Below are the code and all the weights of a small trained network. Each question names an input and a class and asks about switching units off, where a switched-off unit gives its printed mean instead of its output.

import numpy as np


def w(rows, s, z=0):
    codes = np.array(rows[::2]) - 128.0
    scale = np.full(codes.shape[1], s)
    scale[-1] = z or s
    return codes * scale


def f(y):
    return y / 2 * (1 + np.tanh(0.7978845608 * (y + 0.044715 * y**3)))


def log_softmax(a):
    a = a - a.max(-1, keepdims=True)
    return a - np.log(np.exp(a).sum(-1, keepdims=True))


def net(x, mask):
    res = np.array(x, float).reshape(1, 2) / 4 @ E
    y = f(res @ A[0][:, :-1].T + A[0][:, -1])
    res = res + np.where(mask, y, B[0][:, -1]) @ B[0][:, :-1]
    return log_softmax(res[-1] @ U[:, :-1].T + U[:, -1])


A, B = {}, {}
E = w([
[130,13,173],'x0',
[250,81,4],'x1',
],0.011)
A[0] = w([
[183,50,141,166],'neuron 0',
[29,224,131,254],'neuron 1',
[149,92,190,226],'neuron 2',
[136,136,65,171],'neuron 3',
[174,115,109,99],'neuron 4',
[121,128,109,212],'neuron 5',
[138,132,106,89],'neuron 6',
[50,4,128,232],'neuron 7',
[159,157,26,213],'neuron 8',
[202,128,95,185],'neuron 9',
[150,145,56,218],'neuron 10',
[176,59,87,162],'neuron 11',
[132,57,114,155],'neuron 12',
[164,58,123,135],'neuron 13',
],0.019,0.0035)
B[0] = w([
[156,22,86,198],'neuron 0',
[53,96,94,255],'neuron 1',
[118,69,223,181],'neuron 2',
[139,199,97,179],'neuron 3',
[158,125,18,168],'neuron 4',
[116,170,159,141],'neuron 5',
[183,169,116,141],'neuron 6',
[106,12,158,225],'neuron 7',
[138,223,117,228],'neuron 8',
[156,155,98,202],'neuron 9',
[116,202,134,200],'neuron 10',
[163,69,64,211],'neuron 11',
[113,40,107,177],'neuron 12',
[150,67,107,186],'neuron 13',
],0.011,0.019)
U = w([
[136,248,153,81],'0',
[78,54,247,131],'1',
[73,102,103,184],'2',
[31,222,179,254],'3',
[102,187,90,26],'4',
[121,143,102,35],'5',
],0.013,0.0036)

Each question gives the input, the list of numbers given to net, and the class t.
The units are the neurons (one row each of A and B). Each row of codes is followed by its name. A weight is (code - 128) times the scale printed after its matrix; where a second scale follows, it is the last column's (A, B and U).
mask holds one flag per neuron, in row order. A switched-off neuron (its flag False) gives its mean, the last column of its row in B, instead of its output. The means were averaged over made-up inputs and are rounded, as every weight is.
A unit's drop is (log p(t) with every unit on - log p(t) with that unit switched off) / (log p(t) with every unit on - log p(t) with every unit switched off).
The circuit of an input: a set's keep is (log p(t) with only the set's units on - log p(t) with every unit switched off) / (log p(t) with every unit on - log p(t) with every unit switched off). Starting from the 12 units with the biggest drops (on a tie, the unit counted first), units are removed one at a time, each time the one whose removal leaves the highest keep (on an exact tie, the one counted first), for as long as the keep stays at least 0.8.
units of the circuit, in order: the units of the circuit, biggest drop first
unit that matters most: the unit with the biggest drop
top k neurons: the k neurons with the biggest drops, biggest first
drop of u: that unit's drop, to one decimal
input [2,7], class 5: unit that matters most	neuron 0
input [-1,-5], class 1: top 2 neurons	neuron 8; neuron 10
input [2,4], class 5: units of the circuit, in order	neuron 1; neuron 7
input [1,7], class 5: top 2 neurons	neuron 0; neuron 11
input [-7,-6], class 3: top 3 neurons	neuron 0; neuron 11; neuron 7
input [-1,-6], class 1: top 3 neurons	neuron 8; neuron 10; neuron 3
input [1,2], class 5: top 3 neurons	neuron 1; neuron 7; neuron 2
input [-2,-8], class 3: drop of neuron 11	0.6
input [-2,-7], class 3: drop of neuron 7	1.2
input [-1,0], class 3: drop of neuron 7	0.1
input [-1,-1], class 3: drop of neuron 11	0.2
